[[ -2   3 -12  -4  -5   5   0   0 -21  -3   6 -18]
 [ 11 -27  31 -27 -31  10   6   4  43 -18  11   8]]
:
[[ -2 -12  -5   0 -21   6]
 [ 11  31 -31   6  43  11]]

[[  9  -4  18   1 -24]
 [ 17  -8   6 -18  -2]
 [  1  -6   5  -5 -16]
 [-19  13  -6 -16 -21]
 [  6  12  22 -33   7]
 [ 18 -15   8 -38  -4]
 [  6  29  10 -22 -10]
 [ 30  18  12  -2  -6]
 [  6   4  13  -6  -7]
 [ 22  -9   7 -25   6]
 [  0   4   1 -14 -21]]
:
[[  9  18 -24]
 [ 17   6  -2]
 [  1   5 -16]
 [-19  -6 -21]
 [  6  22   7]
 [ 18   8  -4]
 [  6  10 -10]
 [ 30  12  -6]
 [  6  13  -7]
 [ 22   7   6]
 [  0   1 -21]]

[[  4   1  -1   9  -6   0   5   5]
 [-16 -12   2  15   3   8  16 -12]
 [ -1  -2   6  -3 -12 -25  -5  -1]
 [  0   6  20  20  -3   4  -8   0]
 [ 31  -8   9   5 -11   5  -9  -8]
 [ 25  -4  -3  18  -1  15  35  -1]
 [  2 -19 -22 -19  13  -5   7  -5]
 [  4   5 -17  14   1   3  -5  -5]
 [ -8  -3   5   2  20  16  -2   1]
 [ -1   7  -5   2  -1   6  10  -1]
 [ -4   9  -6  20  -1   9   1   1]]
:
[[  4  -1  -6   5]
 [-16   2   3  16]
 [ -1   6 -12  -5]
 [  0  20  -3  -8]
 [ 31   9 -11  -9]
 [ 25  -3  -1  35]
 [  2 -22  13   7]
 [  4 -17   1  -5]
 [ -8   5  20  -2]
 [ -1  -5  -1  10]
 [ -4  -6  -1   1]]

[[ 33  15  -4  -5  -7]
 [  5 -26 -11   9  31]
 [  5  31 -10  39 -13]
 [ -7  -6  -2  -7  -4]
 [  8 -23  36  10 -12]
 [ 16 -13  -3  28 -14]
 [  0  -9   1   4   2]]
:
[[ 33  -4  -7]
 [  5 -11  31]
 [  5 -10 -13]
 [ -7  -2  -4]
 [  8  36 -12]
 [ 16  -3 -14]
 [  0   1   2]]

[[  4  -5 -13  -6   1   9  10   7]
 [  1  -6 -13 -23 -30 -21  -1   7]
 [  4  -9 -13  -6  15  22   4 -20]
 [  6  -6 -13  -6  12  22  30  22]
 [-17 -44 -38  -6  19  24  12   0]
 [  4  -6   0   5  12  21  12   8]
 [  4  -6 -15  -6  12  23  27  11]]
:
[[  4 -13   1  10]
 [  1 -13 -30  -1]
 [  4 -13  15   4]
 [  6 -13  12  30]
 [-17 -38  19  12]
 [  4   0  12  12]
 [  4 -15  12  27]]

[[ 26   4   4  41]
 [-31 -10 -22  -5]
 [-29  19  -2 -11]
 [ -9   7  -3   3]]
:
[[ 26   4]
 [-31 -22]
 [-29  -2]
 [ -9  -3]]

[[  1  -7  -8  -3  18 -16 -12  -8   8 -16 -20  26  13  -2   4]
 [  2  -3  13 -29  21 -14 -37  -4  15 -16 -15  33  -3   0 -13]]
:
[[  1  -8  18 -12   8 -20  13   4]
 [  2  13  21 -37  15 -15  -3 -13]]
---
[[-31  23 -15]
 [-11   0 -17]
 [  6  22  26]
 [-10  -2 -21]
 [-32   3 -41]
 [ -4   5 -12]
 [ 13 -12  -7]
 [-30  26 -17]]
:
[[ 13 -12  -7]
 [  6  22  26]
 [ -4   5 -12]
 [-10  -2 -21]
 [-11   0 -17]
 [-30  26 -17]
 [-31  23 -15]
 [-32   3 -41]]

[[-25  37 -32  -5   2  31  13  -1 -20]
 [ 18  -3  -2  24 -31 -15 -34 -34  26]
 [ -9  35 -19  23 -13  17  -9  -8  20]
 [  0  28 -20  18 -34  -4 -27 -24  16]]
:
[[ 18  -3  -2  24 -31 -15 -34 -34  26]
 [  0  28 -20  18 -34  -4 -27 -24  16]
 [ -9  35 -19  23 -13  17  -9  -8  20]
 [-25  37 -32  -5   2  31  13  -1 -20]]

[[ 22 -14  28 -12 -16 -36 -25 -18 -16 -24  26 -34 -43  31  -7]
 [-22   8 -35  -5  17  14  16  14  12   7 -34  15  25 -31  10]
 [-10  14 -17 -27  14 -11   9  11  21 -36 -22 -13 -19 -16  16]
 [-15  38 -25 -35  31 -39  36  35  38 -43 -22 -36  -2 -29  31]
 [-19  10 -21  16  22  31  -5  10  10  18 -30  31  34 -21   3]]
:
[[ 22 -14  28 -12 -16 -36 -25 -18 -16 -24  26 -34 -43  31  -7]
 [-10  14 -17 -27  14 -11   9  11  21 -36 -22 -13 -19 -16  16]
 [-15  38 -25 -35  31 -39  36  35  38 -43 -22 -36  -2 -29  31]
 [-19  10 -21  16  22  31  -5  10  10  18 -30  31  34 -21   3]
 [-22   8 -35  -5  17  14  16  14  12   7 -34  15  25 -31  10]]

[[ -8  -3   6  -8  16  -3   5 -31   6  -1 -16  -8  -3  17   8  17]
 [ -3 -23  27  -8  -5  25  -6   7 -11  13  -1  -8   4  21  40 -24]
 [ -4 -18  22   1   3   1  -2   1   2  -4  -3   8  -2  27 -39 -15]
 [-10  37   8  -7   5  -2   5  24 -34  -6   0  -6  -6 -17  13 -27]
 [  4 -32   3   5  -5   4   6   7   5 -19   1 -12   1   4 -14  11]]
:
[[  4 -32   3   5  -5   4   6   7   5 -19   1 -12   1   4 -14  11]
 [ -3 -23  27  -8  -5  25  -6   7 -11  13  -1  -8   4  21  40 -24]
 [ -4 -18  22   1   3   1  -2   1   2  -4  -3   8  -2  27 -39 -15]
 [ -8  -3   6  -8  16  -3   5 -31   6  -1 -16  -8  -3  17   8  17]
 [-10  37   8  -7   5  -2   5  24 -34  -6   0  -6  -6 -17  13 -27]]

[[-28  -2 -35]
 [-20  19 -14]]
:
[[-20  19 -14]
 [-28  -2 -35]]

[[ -1   0  -1   1  -1  -1   0   0  -3  -2   1   1   0   0  -1]
 [ 41  -4 -10 -31  -5  -6 -10  -6  30  -1  40  -7  -6 -11  41]]
:
[[ 41  -4 -10 -31  -5  -6 -10  -6  30  -1  40  -7  -6 -11  41]
 [ -1   0  -1   1  -1  -1   0   0  -3  -2   1   1   0   0  -1]]

[[-12  22  30 -11  25 -10 -10 -14  35  23  24   6]
 [ 11 -18  20  16  42  13  14  11  35 -18  40  43]
 [ -5  35  -3 -14 -24  -6  -8  -6 -13  37 -24 -39]
 [  9  -9  13  11  28  10  11   9  23  -9  26  26]
 [ 14  16 -29   2 -41  11   9  15 -42  18 -41 -43]
 [ 16  -6  -4  13   3  15  16  17  -2  -5   2   5]
 [  0  23   2  -5 -14  -2  -1  -1  -6  25 -14 -26]]
:
[[ 16  -6  -4  13   3  15  16  17  -2  -5   2   5]
 [ 14  16 -29   2 -41  11   9  15 -42  18 -41 -43]
 [ 11 -18  20  16  42  13  14  11  35 -18  40  43]
 [  9  -9  13  11  28  10  11   9  23  -9  26  26]
 [  0  23   2  -5 -14  -2  -1  -1  -6  25 -14 -26]
 [ -5  35  -3 -14 -24  -6  -8  -6 -13  37 -24 -39]
 [-12  22  30 -11  25 -10 -10 -14  35  23  24   6]]
